Below is a small trained network, with its code and all its weights. Each question gives an input and a target symbol and asks what happens when units are switched off, that is, made to give their printed mean instead of their output.

import numpy as np


def w(rows, s, z=0):
    codes = np.array(rows[::2]) - 128.0
    scale = np.full(codes.shape[1], s)
    scale[-1] = z or s
    return codes * scale


def f(y):
    return np.maximum(y, 0)


def softmax(a):
    e = np.exp(a - a.max(-1, keepdims=True))
    return e / e.sum(-1, keepdims=True)


def log_softmax(a):
    a = a - a.max(-1, keepdims=True)
    return a - np.log(np.exp(a).sum(-1, keepdims=True))


def net(x, mask):
    ids = ['ΓΔΛΠΣΨαβεζηθμξτω'.index(c) for c in x.split()]
    T = len(ids)
    res = E[ids] + P[:T]
    r = res
    for j in range(2):
        rows = slice(3 * j, 3 * j + 3)
        q, k, v = (r @ M[0][rows].T for M in (Q, K, V))
        z = softmax(np.where(np.tri(T) > 0, q @ k.T / 3**0.5, -1e9)) @ v
        o = O[0][rows]
        res = res + np.where(mask[j], z, o[:, -1]) @ o[:, :-1]
    y = f(res @ A[0][:, :-1].T + A[0][:, -1])
    res = res + np.where(mask[2:6], y, B[0][:, -1]) @ B[0][:, :-1]
    return log_softmax(res[-1] @ U[:, :-1].T + U[:, -1])


Q, K, V, O, A, B = {}, {}, {}, {}, {}, {}
E = w([
[156,214,169],'Γ',
[57,189,122],'Δ',
[172,175,160],'Λ',
[117,162,147],'Π',
[99,42,114],'Σ',
[42,78,107],'Ψ',
[215,140,180],'α',
[156,107,152],'β',
[111,102,134],'ε',
[108,250,145],'ζ',
[100,100,126],'η',
[102,101,125],'θ',
[158,61,141],'μ',
[224,170,53],'ξ',
[126,178,60],'τ',
[171,145,158],'ω',
],0.013)
P = w([
[53,106,147],'0',
[35,120,178],'1',
[33,114,175],'2',
[32,127,168],'3',
[26,131,175],'4',
[26,120,183],'5',
[30,132,173],'6',
[30,135,179],'7',
[20,129,181],'8',
[15,142,170],'9',
[3,135,148],'10',
[31,129,132],'11',
],0.0026)
Q[0] = w([
[148,149,148],'h0',
[108,135,111],'h0',
[138,244,144],'h0',
[71,189,127],'h1',
[128,108,73],'h1',
[152,254,133],'h1',
],0.035)
K[0] = w([
[138,155,96],'h0',
[113,112,113],'h0',
[120,158,14],'h0',
[60,149,185],'h1',
[102,91,86],'h1',
[99,90,253],'h1',
],0.033)
V[0] = w([
[149,137,66],'h0',
[77,114,232],'h0',
[131,135,124],'h0',
[167,132,5],'h1',
[105,129,181],'h1',
[132,141,91],'h1',
],0.016)
O[0] = w([
[136,107,196,140],'h0',
[114,154,6,112],'h0',
[132,132,135,135],'h0',
[145,127,240,1],'h1',
[112,123,76,193],'h1',
[126,129,148,116],'h1',
],0.016,0.003)
A[0] = w([
[208,14,70,89],'n0',
[240,229,109,2],'n1',
[254,98,64,134],'n2',
[162,120,152,95],'n3',
],0.019,0.0065)
B[0] = w([
[90,23,164,233],'n0',
[20,136,255,161],'n1',
[214,200,114,255],'n2',
[78,131,123,205],'n3',
],0.027,0.0079)
U = w([
[143,87,94,186],'Γ',
[94,66,210,125],'Δ',
[119,91,91,190],'Λ',
[229,94,127,139],'Π',
[128,98,131,202],'Σ',
[127,85,84,203],'Ψ',
[250,106,223,31],'α',
[111,13,135,58],'β',
[177,169,52,176],'ε',
[161,144,146,215],'ζ',
[15,70,64,36],'η',
[255,27,179,50],'θ',
[205,123,138,153],'μ',
[37,142,31,125],'ξ',
[3,130,102,1],'τ',
[93,178,121,56],'ω',
],0.0066,0.0058)

Each question gives the input, a string of symbols that net reads in full, and the target symbol t.
The units are the heads (3 rows each of Q, K, V and O) and the neurons (one row each of A and B). Each row of codes is followed by its name. A weight is (code - 128) times the scale printed after its matrix; where a second scale follows, it is the last column's (O, A, B and U).
mask holds one flag per unit, heads first, then neurons. A switched-off unit (its flag False) gives its mean, the last column of its rows in O or B, instead of its output. The means were averaged over made-up inputs and are rounded, as every weight is.
A unit's drop is (log p(t) with every unit on - log p(t) with that unit switched off) / (log p(t) with every unit on - log p(t) with every unit switched off).
The circuit of an input: a set's keep is (log p(t) with only the set's units on - log p(t) with every unit switched off) / (log p(t) with every unit on - log p(t) with every unit switched off). Starting from all 6 units, units are removed one at a time, each time the one whose removal leaves the highest keep (on an exact tie, the one counted first), for as long as the keep stays at least 0.8.
circuit, biggest first: the units of the circuit, biggest drop first
k most important neurons: the k neurons with the biggest drops, biggest first
which heads matter: for each layer, one digit per head in row order, 1 if its drop is at least 0.15 and else 0, layers parted by /
drop of u: that unit's drop, to one decimal
input Σ μ Δ Δ θ Π ε ζ Λ Ψ ξ ω, target Δ: 2 most important neurons -> (n2, n3)
input ε μ Ψ ξ θ θ, target Δ: most important neuron -> (n2)
input ζ Σ ζ θ α Π ζ μ Π, target ε: circuit, biggest first -> (h0, n0, n1)
input τ μ Γ Δ Π Σ ξ Σ μ Π β, target Δ: which heads matter -> 01
input μ θ Δ μ Λ Ψ ζ Ψ, target η: which heads matter -> 11
input μ ω Π α Δ η Λ Δ η Γ, target ω: 2 most important neurons -> (n1, n2)
input Π Π ξ, target Δ: circuit, biggest first -> (h0, n3)
input η ξ Σ Σ Π μ Σ μ α, target Δ: circuit, biggest first -> (h0, n3)
input β Ψ Ψ Σ α, target α: circuit, biggest first -> (n2, n1, h0, n3)
input μ μ ε Δ Ψ ζ, target τ: 2 most important neurons -> (n1, n2)
input ξ μ Λ Ψ μ ζ ε, target Δ: 2 most important neurons -> (n2, n3)
input Π Σ Π Δ Π Σ ζ Λ ξ Π η Λ, target Δ: drop of h0 -> 1.8
input Σ Σ Π η Π Ψ ξ μ Ψ Ψ, target Δ: drop of n1 -> -0.2
input Π Π Σ Σ Π η ξ Δ Π μ Δ, target Δ: drop of n0 -> -0.2
input Λ Δ Π ξ Δ ξ μ Π ζ μ, target Δ: drop of n2 -> 0.8
input ω Π Σ ξ β η Σ Γ, target Δ: most important neuron -> (n2)
